Below are the code and all the weights of a small trained network. Each question names an input and a class and asks about switching units off, where a switched-off unit gives its printed mean instead of its output.

import numpy as np


def w(rows, s, z=0):
    codes = np.array(rows[::2]) - 128.0
    scale = np.full(codes.shape[1], s)
    scale[-1] = z or s
    return codes * scale


def norm(h):
    return h / np.sqrt((h * h).mean(-1, keepdims=True) + 1e-5)


def f(y):
    return np.maximum(y, 0)


def log_softmax(a):
    a = a - a.max(-1, keepdims=True)
    return a - np.log(np.exp(a).sum(-1, keepdims=True))


def net(x, mask):
    res = np.array(x, float).reshape(1, 7) / 4 @ E
    u = 0
    for l in range(2):
        y = f(norm(res) @ A[l][:, :-1].T + A[l][:, -1])
        res = res + np.where(mask[u : u + 8], y, B[l][:, -1]) @ B[l][:, :-1]
        u += 8
    return log_softmax(norm(res)[-1] @ U[:, :-1].T + U[:, -1])


A, B = {}, {}
E = w([
[101,193,179,56,108],'x0',
[200,60,175,152,131],'x1',
[155,85,122,2,196],'x2',
[181,55,97,191,124],'x3',
[152,180,228,95,36],'x4',
[212,169,81,131,142],'x5',
[120,91,197,176,191],'x6',
],0.008)
A[0] = w([
[99,156,107,225,113,105],'0.n0',
[106,195,94,86,95,132],'0.n1',
[148,72,43,149,81,188],'0.n2',
[73,111,57,162,125,176],'0.n3',
[198,66,130,105,146,61],'0.n4',
[87,145,81,98,194,234],'0.n5',
[116,68,248,128,57,195],'0.n6',
[36,206,195,80,156,2],'0.n7',
],0.013,0.0029)
B[0] = w([
[77,81,100,182,197,210],'0.n0',
[163,208,186,106,64,195],'0.n1',
[50,228,188,99,180,218],'0.n2',
[100,145,169,154,235,199],'0.n3',
[222,201,142,151,159,198],'0.n4',
[88,65,100,152,174,210],'0.n5',
[89,105,87,129,188,253],'0.n6',
[109,145,74,55,2,224],'0.n7',
],0.0095,0.0077)
A[1] = w([
[116,159,114,254,68,33],'1.n0',
[85,98,234,99,119,254],'1.n1',
[73,68,146,171,186,95],'1.n2',
[172,187,186,172,46,153],'1.n3',
[127,101,215,193,86,124],'1.n4',
[119,168,91,231,125,143],'1.n5',
[108,64,110,46,221,118],'1.n6',
[129,80,104,170,76,101],'1.n7',
],0.0096,0.0029)
B[1] = w([
[36,11,118,56,168,170],'1.n0',
[110,165,22,138,159,211],'1.n1',
[85,123,34,85,161,248],'1.n2',
[155,85,119,82,253,191],'1.n3',
[6,116,29,131,98,152],'1.n4',
[88,38,235,67,211,212],'1.n5',
[78,88,72,229,121,253],'1.n6',
[139,71,104,118,160,134],'1.n7',
],0.0072,0.0058)
U = w([
[78,80,62,167,209,196],'0',
[111,180,93,76,56,138],'1',
[249,113,146,146,154,95],'2',
[143,114,180,170,125,2],'3',
],0.017,0.0043)

Each question gives the input, the list of numbers given to net, and the class t.
The units are the neurons (one row each of A and B). Each row of codes is followed by its name. A weight is (code - 128) times the scale printed after its matrix; where a second scale follows, it is the last column's (A, B and U).
mask holds one flag per neuron, layer by layer. A switched-off neuron (its flag False) gives its mean, the last column of its row in B, instead of its output. The means were averaged over made-up inputs and are rounded, as every weight is.
A unit's drop is (log p(t) with every unit on - log p(t) with that unit switched off) / (log p(t) with every unit on - log p(t) with every unit switched off).
The circuit of an input: a set's keep is (log p(t) with only the set's units on - log p(t) with every unit switched off) / (log p(t) with every unit on - log p(t) with every unit switched off). Starting from the 12 units with the biggest drops (on a tie, the unit counted first), units are removed one at a time, each time the one whose removal leaves the highest keep (on an exact tie, the one counted first), for as long as the keep stays at least 0.8.
circuit, biggest first: the units of the circuit, biggest drop first
k most important neurons: the k neurons with the biggest drops, biggest first
top k neurons in layer l: the k neurons of layer l with the biggest drops, biggest first
drop of u: that unit's drop, to one decimal
input [-4,3,-1,0,7,7,-7], class 2: circuit, biggest first => [0.n7, 1.n2]
input [-3,1,0,0,6,1,-2], class 2: 4 most important neurons => [0.n0, 0.n5, 0.n3, 1.n6]
input [1,6,1,2,-5,1,3], class 2: circuit, biggest first => [0.n4, 0.n6, 0.n0]
input [6,8,6,-5,-3,4,6], class 2: 2 most important neurons => [0.n4, 0.n0]
input [-8,-3,-5,-6,4,5,-7], class 3: 3 most important neurons => [0.n1, 0.n7, 1.n2]
input [-5,6,0,-4,8,7,-8], class 2: circuit, biggest first => [0.n7]
input [6,8,1,-3,0,-7,-2], class 1: top 2 neurons in layer 0 => [0.n7, 0.n0]
input [-1,6,0,5,4,5,7], class 2: top 4 neurons in layer 0 => [0.n4, 0.n0, 0.n5, 0.n3]
input [7,7,-6,2,2,-3,-8], class 0: 2 most important neurons => [0.n7, 1.n3]
input [4,-2,4,-8,5,-6,8], class 1: drop of 0.n7 => 0.8
input [3,5,4,-5,-1,-3,-4], class 1: drop of 0.n7 => 0.1
input [8,-7,-5,1,1,3,5], class 1: drop of 0.n7 => 0.5
